Here is a tiny trained network, its code and every weight. The questions are about switching its units off for an input and a class, where a switched-off unit gives its printed mean instead of its output.

import numpy as np


def w(rows, s, z=0):
    codes = np.array(rows[::2]) - 128.0
    scale = np.full(codes.shape[1], s)
    scale[-1] = z or s
    return codes * scale


def norm(h):
    return h / np.sqrt((h * h).mean(-1, keepdims=True) + 1e-5)


def f(y):
    return y / 2 * (1 + np.tanh(0.7978845608 * (y + 0.044715 * y**3)))


def log_softmax(a):
    a = a - a.max(-1, keepdims=True)
    return a - np.log(np.exp(a).sum(-1, keepdims=True))


def net(x, mask):
    res = np.array(x, float).reshape(1, 4) / 4 @ E
    u = 0
    for l in range(2):
        y = f(norm(res) @ A[l][:, :-1].T + A[l][:, -1])
        res = res + np.where(mask[u : u + 13], y, B[l][:, -1]) @ B[l][:, :-1]
        u += 13
    return log_softmax(norm(res)[-1] @ U[:, :-1].T + U[:, -1])


A, B = {}, {}
E = w([
[93,193,106,101,188,234,118,152,147,107,147,84],'x0',
[194,89,179,151,255,121,175,100,108,186,77,134],'x1',
[62,138,118,181,132,66,174,6,105,25,97,92],'x2',
[181,193,111,115,94,137,130,105,224,196,68,136],'x3',
],0.0067)
A[0] = w([
[115,165,129,199,30,61,152,75,165,97,79,135,64],'L0N0',
[191,118,133,146,69,85,108,99,147,177,140,184,3],'L0N1',
[85,92,49,139,56,128,111,118,78,55,181,97,81],'L0N2',
[66,194,99,179,167,142,150,71,124,62,168,2,138],'L0N3',
[146,137,128,118,104,38,166,74,177,142,75,94,212],'L0N4',
[140,155,128,103,138,147,122,173,147,177,159,152,68],'L0N5',
[92,150,87,109,146,185,114,143,126,115,106,99,105],'L0N6',
[200,195,99,181,96,77,121,111,181,109,114,88,95],'L0N7',
[152,122,111,91,159,171,57,125,149,122,177,174,131],'L0N8',
[153,96,113,114,209,151,139,180,95,144,143,112,163],'L0N9',
[62,129,138,128,162,171,75,165,150,44,139,130,105],'L0N10',
[135,194,156,47,78,144,110,155,112,126,84,134,65],'L0N11',
[136,78,143,96,79,85,58,144,114,134,124,144,155],'L0N12',
],0.0081,0.0036)
B[0] = w([
[142,105,87,148,200,255,156,135,143,103,83,169,218],'L0N0',
[75,136,135,151,126,128,138,58,177,190,90,122,184],'L0N1',
[206,110,171,162,84,84,162,171,44,189,201,172,225],'L0N2',
[92,130,163,116,124,136,63,24,221,173,62,74,255],'L0N3',
[125,95,11,157,171,152,182,134,101,158,123,149,230],'L0N4',
[149,234,60,91,173,208,103,184,202,110,99,91,173],'L0N5',
[56,138,179,101,113,131,125,157,97,252,181,97,160],'L0N6',
[122,38,103,93,154,181,55,117,128,173,99,122,176],'L0N7',
[210,170,122,140,46,114,134,102,183,106,132,50,165],'L0N8',
[188,156,115,144,132,81,139,143,148,83,46,169,199],'L0N9',
[52,108,153,103,102,45,120,129,104,139,173,57,178],'L0N10',
[134,133,81,163,104,194,174,161,92,76,135,188,153],'L0N11',
[108,47,157,101,141,157,218,80,90,164,199,52,189],'L0N12',
],0.0065,0.0078)
A[1] = w([
[127,119,149,98,99,143,128,134,148,254,137,106,62],'L1N0',
[202,95,142,102,166,217,148,149,111,149,117,99,218],'L1N1',
[80,170,151,175,140,158,120,51,143,49,76,117,165],'L1N2',
[129,61,131,159,150,87,172,82,121,123,130,172,247],'L1N3',
[100,78,252,148,156,38,114,72,146,70,133,140,76],'L1N4',
[90,192,134,98,82,204,112,140,184,141,134,77,221],'L1N5',
[148,110,199,206,166,53,114,119,122,86,104,143,113],'L1N6',
[27,69,155,112,82,108,89,172,61,92,182,83,124],'L1N7',
[188,174,145,175,125,112,169,129,120,205,54,183,149],'L1N8',
[181,101,127,62,111,150,65,227,112,166,187,70,193],'L1N9',
[194,167,115,142,139,180,138,195,134,73,144,165,108],'L1N10',
[117,116,135,168,194,120,146,91,171,47,39,132,3],'L1N11',
[123,117,197,158,178,40,170,116,11,102,48,104,135],'L1N12',
],0.0074,0.0031)
B[1] = w([
[58,124,131,35,166,59,100,122,82,162,168,40,208],'L1N0',
[135,227,181,144,76,85,92,123,143,52,101,122,254],'L1N1',
[33,88,119,10,230,128,73,80,183,242,123,40,191],'L1N2',
[162,65,83,88,142,194,141,209,111,42,126,196,250],'L1N3',
[146,147,10,160,137,237,167,111,177,192,58,209,191],'L1N4',
[184,120,221,171,122,36,127,125,52,95,144,160,236],'L1N5',
[136,32,108,142,66,193,161,173,81,98,101,122,170],'L1N6',
[99,179,254,111,98,51,131,116,129,122,210,109,195],'L1N7',
[105,101,169,128,107,120,169,77,42,172,236,194,233],'L1N8',
[102,183,137,166,217,104,82,82,196,130,55,117,221],'L1N9',
[181,109,14,176,114,201,107,166,141,16,103,222,168],'L1N10',
[93,86,131,21,173,111,83,80,147,177,101,31,194],'L1N11',
[184,91,32,196,79,139,188,192,81,93,158,201,215],'L1N12',
],0.0064,0.0069)
U = w([
[31,28,65,100,208,223,138,30,187,182,27,90,34],'0',
[22,207,255,107,72,42,83,80,135,166,218,31,242],'1',
[189,239,121,200,106,163,63,197,224,64,54,148,4],'2',
[150,28,99,214,63,155,222,187,30,65,200,211,111],'3',
],0.0094,0.0022)

Each question gives the input, the list of numbers given to net, and the class t.
The units are the neurons (one row each of A and B). Each row of codes is followed by its name. A weight is (code - 128) times the scale printed after its matrix; where a second scale follows, it is the last column's (A, B and U).
mask holds one flag per neuron, layer by layer. A switched-off neuron (its flag False) gives its mean, the last column of its row in B, instead of its output. The means were averaged over made-up inputs and are rounded, as every weight is.
A unit's drop is (log p(t) with every unit on - log p(t) with that unit switched off) / (log p(t) with every unit on - log p(t) with every unit switched off).
The circuit of an input: a set's keep is (log p(t) with only the set's units on - log p(t) with every unit switched off) / (log p(t) with every unit on - log p(t) with every unit switched off). Starting from the 12 units with the biggest drops (on a tie, the unit counted first), units are removed one at a time, each time the one whose removal leaves the highest keep (on an exact tie, the one counted first), for as long as the keep stays at least 0.8.
units of the circuit, in order: the units of the circuit, biggest drop first
k most important neurons: the k neurons with the biggest drops, biggest first
top k neurons in layer l: the k neurons of layer l with the biggest drops, biggest first
drop when u is switched off: that unit's drop, to one decimal
input [-7,-8,6,8], class 0: units of the circuit, in order -> [L0N0]
input [-6,4,-3,4], class 3: 2 most important neurons -> [L0N3 L1N8]
input [-6,-7,4,6], class 3: 2 most important neurons -> [L0N3 L0N2]
input [-2,7,-6,-2], class 3: 3 most important neurons -> [L0N9 L1N8 L0N3]
input [-8,0,-1,1], class 0: top 3 neurons in layer 0 -> [L0N1 L0N2 L0N0]
input [-2,6,-2,3], class 3: 2 most important neurons -> [L0N3 L1N8]
input [3,-1,-5,-6], class 1: 2 most important neurons -> [L0N10 L0N0]
input [1,8,2,-5], class 3: 4 most important neurons -> [L1N12 L0N5 L1N6 L0N0]
input [1,7,3,5], class 3: 2 most important neurons -> [L0N3 L0N5]
input [-2,5,-7,-5], class 2: top 2 neurons in layer 0 -> [L0N5 L0N2]
input [2,0,-5,-6], class 2: top 2 neurons in layer 0 -> [L0N9 L0N3]
input [-2,-3,-6,2], class 2: 2 most important neurons -> [L0N5 L0N11]
input [-4,5,-8,-4], class 2: top 2 neurons in layer 1 -> [L1N1 L1N9]
input [-6,-6,-8,1], class 1: most important neuron -> [L0N12]
input [1,6,-1,0], class 3: drop when L1N1 is switched off -> 0.0
input [6,3,3,2], class 1: drop when L0N6 is switched off -> 0.2
input [-6,6,0,4], class 3: drop when L0N3 is switched off -> 1.2
input [-3,-4,-4,-6], class 1: drop when L1N7 is switched off -> 0.2
